Below are the code and all the weights of a small trained network. Each question names an input and a class and asks about switching units off, where a switched-off unit gives its printed mean instead of its output.

import numpy as np


def w(rows, s, z=0):
    codes = np.array(rows[::2]) - 128.0
    scale = np.full(codes.shape[1], s)
    scale[-1] = z or s
    return codes * scale


def norm(h):
    return h / np.sqrt((h * h).mean(-1, keepdims=True) + 1e-5)


def f(y):
    return np.maximum(y, 0)


def log_softmax(a):
    a = a - a.max(-1, keepdims=True)
    return a - np.log(np.exp(a).sum(-1, keepdims=True))


def net(x, mask):
    res = np.array(x, float).reshape(1, 4) / 4 @ E
    u = 0
    for l in range(2):
        y = f(norm(res) @ A[l][:, :-1].T + A[l][:, -1])
        res = res + np.where(mask[u : u + 8], y, B[l][:, -1]) @ B[l][:, :-1]
        u += 8
    return log_softmax(norm(res)[-1] @ U[:, :-1].T + U[:, -1])


A, B = {}, {}
E = w([
[117,119,146,87,18,215,81,2],'x0',
[69,250,169,210,128,162,244,161],'x1',
[149,80,107,157,116,172,141,103],'x2',
[24,136,46,86,156,165,194,100],'x3',
],0.0063)
A[0] = w([
[187,111,104,158,106,97,83,168,30],'0.n0',
[79,147,131,73,184,193,125,66,39],'0.n1',
[163,72,210,132,144,61,136,69,118],'0.n2',
[51,62,123,48,48,87,100,73,64],'0.n3',
[199,54,162,113,186,106,89,132,75],'0.n4',
[115,114,53,138,109,63,74,171,55],'0.n5',
[128,84,73,122,85,99,124,134,1],'0.n6',
[142,68,173,157,122,127,76,255,110],'0.n7',
],0.0082,0.0025)
B[0] = w([
[80,151,188,187,101,205,103,177,193],'0.n0',
[122,49,119,82,127,101,141,165,202],'0.n1',
[214,115,155,89,175,164,188,95,203],'0.n2',
[189,103,158,90,72,94,121,92,254],'0.n3',
[145,110,155,121,193,132,100,190,242],'0.n4',
[114,46,116,91,159,137,119,158,188],'0.n5',
[163,176,83,133,154,84,178,177,156],'0.n6',
[126,152,163,127,106,254,131,161,240],'0.n7',
],0.0088,0.0053)
A[1] = w([
[60,215,147,92,96,189,101,36,123],'1.n0',
[91,127,189,184,82,111,213,130,250],'1.n1',
[136,103,171,117,147,157,41,27,15],'1.n2',
[73,108,64,109,82,133,32,98,65],'1.n3',
[177,166,232,120,130,154,104,53,237],'1.n4',
[193,134,182,182,65,118,126,167,155],'1.n5',
[165,113,53,100,254,215,113,131,210],'1.n6',
[52,187,140,104,7,190,163,24,167],'1.n7',
],0.0077,0.0022)
B[1] = w([
[146,102,150,129,144,255,37,141,185],'1.n0',
[44,200,54,211,119,112,152,153,226],'1.n1',
[155,195,206,167,115,88,129,57,191],'1.n2',
[86,84,129,144,25,107,120,212,161],'1.n3',
[163,147,28,164,108,130,114,86,255],'1.n4',
[151,188,141,155,189,190,89,76,222],'1.n5',
[29,117,155,71,138,58,213,128,249],'1.n6',
[105,80,103,121,168,205,88,225,248],'1.n7',
],0.009,0.0059)
U = w([
[133,73,146,92,180,224,103,253,198],'0',
[254,139,168,138,93,108,116,28,224],'1',
[136,242,160,197,121,132,185,195,112],'2',
[152,136,15,184,119,219,44,128,7],'3',
[91,44,118,18,207,15,190,161,4],'4',
[176,35,45,94,18,107,96,94,150],'5',
[78,188,110,174,126,64,191,173,184],'6',
],0.0079,0.0031)

Each question gives the input, the list of numbers given to net, and the class t.
The units are the neurons (one row each of A and B). Each row of codes is followed by its name. A weight is (code - 128) times the scale printed after its matrix; where a second scale follows, it is the last column's (A, B and U).
mask holds one flag per neuron, layer by layer. A switched-off neuron (its flag False) gives its mean, the last column of its row in B, instead of its output. The means were averaged over made-up inputs and are rounded, as every weight is.
A unit's drop is (log p(t) with every unit on - log p(t) with that unit switched off) / (log p(t) with every unit on - log p(t) with every unit switched off).
The circuit of an input: a set's keep is (log p(t) with only the set's units on - log p(t) with every unit switched off) / (log p(t) with every unit on - log p(t) with every unit switched off). Starting from the 12 units with the biggest drops (on a tie, the unit counted first), units are removed one at a time, each time the one whose removal leaves the highest keep (on an exact tie, the one counted first), for as long as the keep stays at least 0.8.
units of the circuit, in order: the units of the circuit, biggest drop first
top k neurons: the k neurons with the biggest drops, biggest first
top k neurons in layer l: the k neurons of layer l with the biggest drops, biggest first
drop of u: that unit's drop, to one decimal
input [-5,-6,3,3], class 4: units of the circuit, in order -> [1.n6]
input [1,5,-1,-8], class 3: top 3 neurons -> [1.n4; 0.n4; 1.n6]
input [4,-2,-8,0], class 1: top 2 neurons -> [0.n3; 1.n2]
input [3,6,-2,5], class 0: top 3 neurons -> [1.n7; 1.n0; 1.n4]
input [6,2,-7,-6], class 3: top 3 neurons -> [1.n4; 0.n4; 1.n7]
input [1,-2,-7,-4], class 1: top 3 neurons in layer 0 -> [0.n2; 0.n1; 0.n6]
input [-5,-5,-3,3], class 4: top 2 neurons in layer 1 -> [1.n6; 1.n7]
input [2,-7,-2,-6], class 1: top 2 neurons -> [1.n7; 1.n2]
input [6,-1,-8,0], class 1: top 3 neurons in layer 1 -> [1.n2; 1.n1; 1.n6]
input [2,-1,3,-5], class 1: top 2 neurons -> [1.n7; 0.n2]
input [8,7,-1,1], class 0: top 3 neurons -> [1.n7; 1.n0; 0.n1]
input [7,4,-4,8], class 0: top 4 neurons -> [1.n7; 0.n1; 1.n4; 1.n0]
input [2,6,-3,0], class 3: drop of 1.n0 -> 0.2
input [7,-8,-8,-1], class 1: units of the circuit, in order -> [1.n2]
input [2,8,-6,-5], class 3: drop of 0.n3 -> -0.1
input [-4,-4,4,5], class 4: drop of 0.n0 -> 0.0
input [4,-3,-7,1], class 5: top 2 neurons in layer 0 -> [0.n4; 0.n1]
input [5,3,-6,-7], class 3: top 2 neurons in layer 0 -> [0.n4; 0.n3]
